Below is a small trained network, with its code and all its weights. Each question gives an input and a class and asks what happens when units are switched off, that is, made to give their printed mean instead of their output.

import numpy as np


def w(rows, s, z=0):
    codes = np.array(rows[::2]) - 128.0
    scale = np.full(codes.shape[1], s)
    scale[-1] = z or s
    return codes * scale


def f(y):
    return np.maximum(y, 0)


def log_softmax(a):
    a = a - a.max(-1, keepdims=True)
    return a - np.log(np.exp(a).sum(-1, keepdims=True))


def net(x, mask):
    res = np.array(x, float).reshape(1, 4) / 4 @ E
    y = f(res @ A[0][:, :-1].T + A[0][:, -1])
    res = res + np.where(mask, y, B[0][:, -1]) @ B[0][:, :-1]
    return log_softmax(res[-1] @ U[:, :-1].T + U[:, -1])


A, B = {}, {}
E = w([
[114,172,63,25,188,115,126],'x0',
[124,147,81,152,76,72,12],'x1',
[31,102,151,54,100,215,98],'x2',
[117,138,123,144,135,134,126],'x3',
],0.011)
A[0] = w([
[145,177,83,148,163,67,152,253],'N0',
[136,175,60,61,130,92,19,102],'N1',
[106,114,86,83,184,148,120,125],'N2',
[196,131,86,124,163,112,194,150],'N3',
[143,41,116,192,44,99,19,164],'N4',
[97,196,81,98,97,80,66,93],'N5',
[123,165,49,61,156,75,105,151],'N6',
[203,139,134,196,100,49,116,196],'N7',
[179,119,121,102,176,82,146,144],'N8',
[135,150,128,172,111,53,109,159],'N9',
[166,109,203,163,124,181,200,211],'N10',
[107,107,183,141,185,187,180,196],'N11',
[122,127,78,110,139,111,110,94],'N12',
[62,42,146,119,44,162,87,185],'N13',
[125,157,101,78,197,155,180,173],'N14',
[138,50,220,176,134,162,189,209],'N15',
[199,156,128,107,179,100,186,193],'N16',
[173,191,117,186,85,57,140,228],'N17',
[164,103,134,198,92,69,97,226],'N18',
[113,84,138,191,18,137,75,172],'N19',
[57,96,144,2,118,209,149,237],'N20',
[153,148,133,165,81,80,128,141],'N21',
],0.0081,0.003)
B[0] = w([
[176,96,144,159,211,98,149,195],'N0',
[200,66,205,236,68,187,3,195],'N1',
[173,160,203,104,146,81,140,171],'N2',
[116,22,50,99,192,97,181,182],'N3',
[145,245,125,91,52,166,214,221],'N4',
[159,72,162,180,63,201,78,178],'N5',
[167,35,153,158,187,104,56,191],'N6',
[155,146,199,115,188,128,181,215],'N7',
[123,92,66,177,176,120,164,167],'N8',
[161,168,215,129,139,133,160,180],'N9',
[153,9,145,226,165,124,57,211],'N10',
[132,85,202,83,126,97,87,204],'N11',
[94,78,130,186,132,127,12,149],'N12',
[36,105,81,106,16,211,109,209],'N13',
[88,208,141,34,248,25,177,195],'N14',
[125,25,178,243,130,151,11,220],'N15',
[102,75,79,167,239,68,175,190],'N16',
[172,163,213,126,231,135,195,207],'N17',
[206,180,180,109,138,104,228,208],'N18',
[87,193,107,43,43,202,159,210],'N19',
[28,236,237,66,124,113,74,253],'N20',
[158,180,196,78,183,128,188,173],'N21',
],0.005,0.012)
U = w([
[237,44,133,233,165,123,124,229],'0',
[132,242,202,62,155,104,203,169],'1',
[78,56,154,162,96,171,54,147],'2',
[99,179,31,118,37,253,197,6],'3',
[111,91,17,104,213,11,191,42],'4',
],0.0064,0.0013)

Each question gives the input, the list of numbers given to net, and the class t.
The units are the neurons (one row each of A and B). Each row of codes is followed by its name. A weight is (code - 128) times the scale printed after its matrix; where a second scale follows, it is the last column's (A, B and U).
mask holds one flag per neuron, in row order. A switched-off neuron (its flag False) gives its mean, the last column of its row in B, instead of its output. The means were averaged over made-up inputs and are rounded, as every weight is.
A unit's drop is (log p(t) with every unit on - log p(t) with that unit switched off) / (log p(t) with every unit on - log p(t) with every unit switched off).
The circuit of an input: a set's keep is (log p(t) with only the set's units on - log p(t) with every unit switched off) / (log p(t) with every unit on - log p(t) with every unit switched off). Starting from the 12 units with the biggest drops (on a tie, the unit counted first), units are removed one at a time, each time the one whose removal leaves the highest keep (on an exact tie, the one counted first), for as long as the keep stays at least 0.8.
circuit, biggest first: the units of the circuit, biggest drop first
top k neurons: the k neurons with the biggest drops, biggest first
drop when u is switched off: that unit's drop, to one decimal
input [-3,-8,0,0], class 0: circuit, biggest first	(N10)
input [3,1,0,-5], class 0: circuit, biggest first	(N19; N4)
input [0,7,-1,1], class 1: top 2 neurons	(N4; N15)
input [8,1,-4,-6], class 0: top 3 neurons	(N1; N6; N5)
input [-8,1,-4,0], class 1: top 2 neurons	(N4; N19)
input [8,1,8,-5], class 2: top 2 neurons	(N1; N6)
input [7,2,6,3], class 2: drop when N1 is switched off	0.4
input [1,0,-4,6], class 4: drop when N1 is switched off	0.3
input [0,8,2,6], class 3: drop when N19 is switched off	0.2
input [3,3,-2,-1], class 0: drop when N1 is switched off	0.1
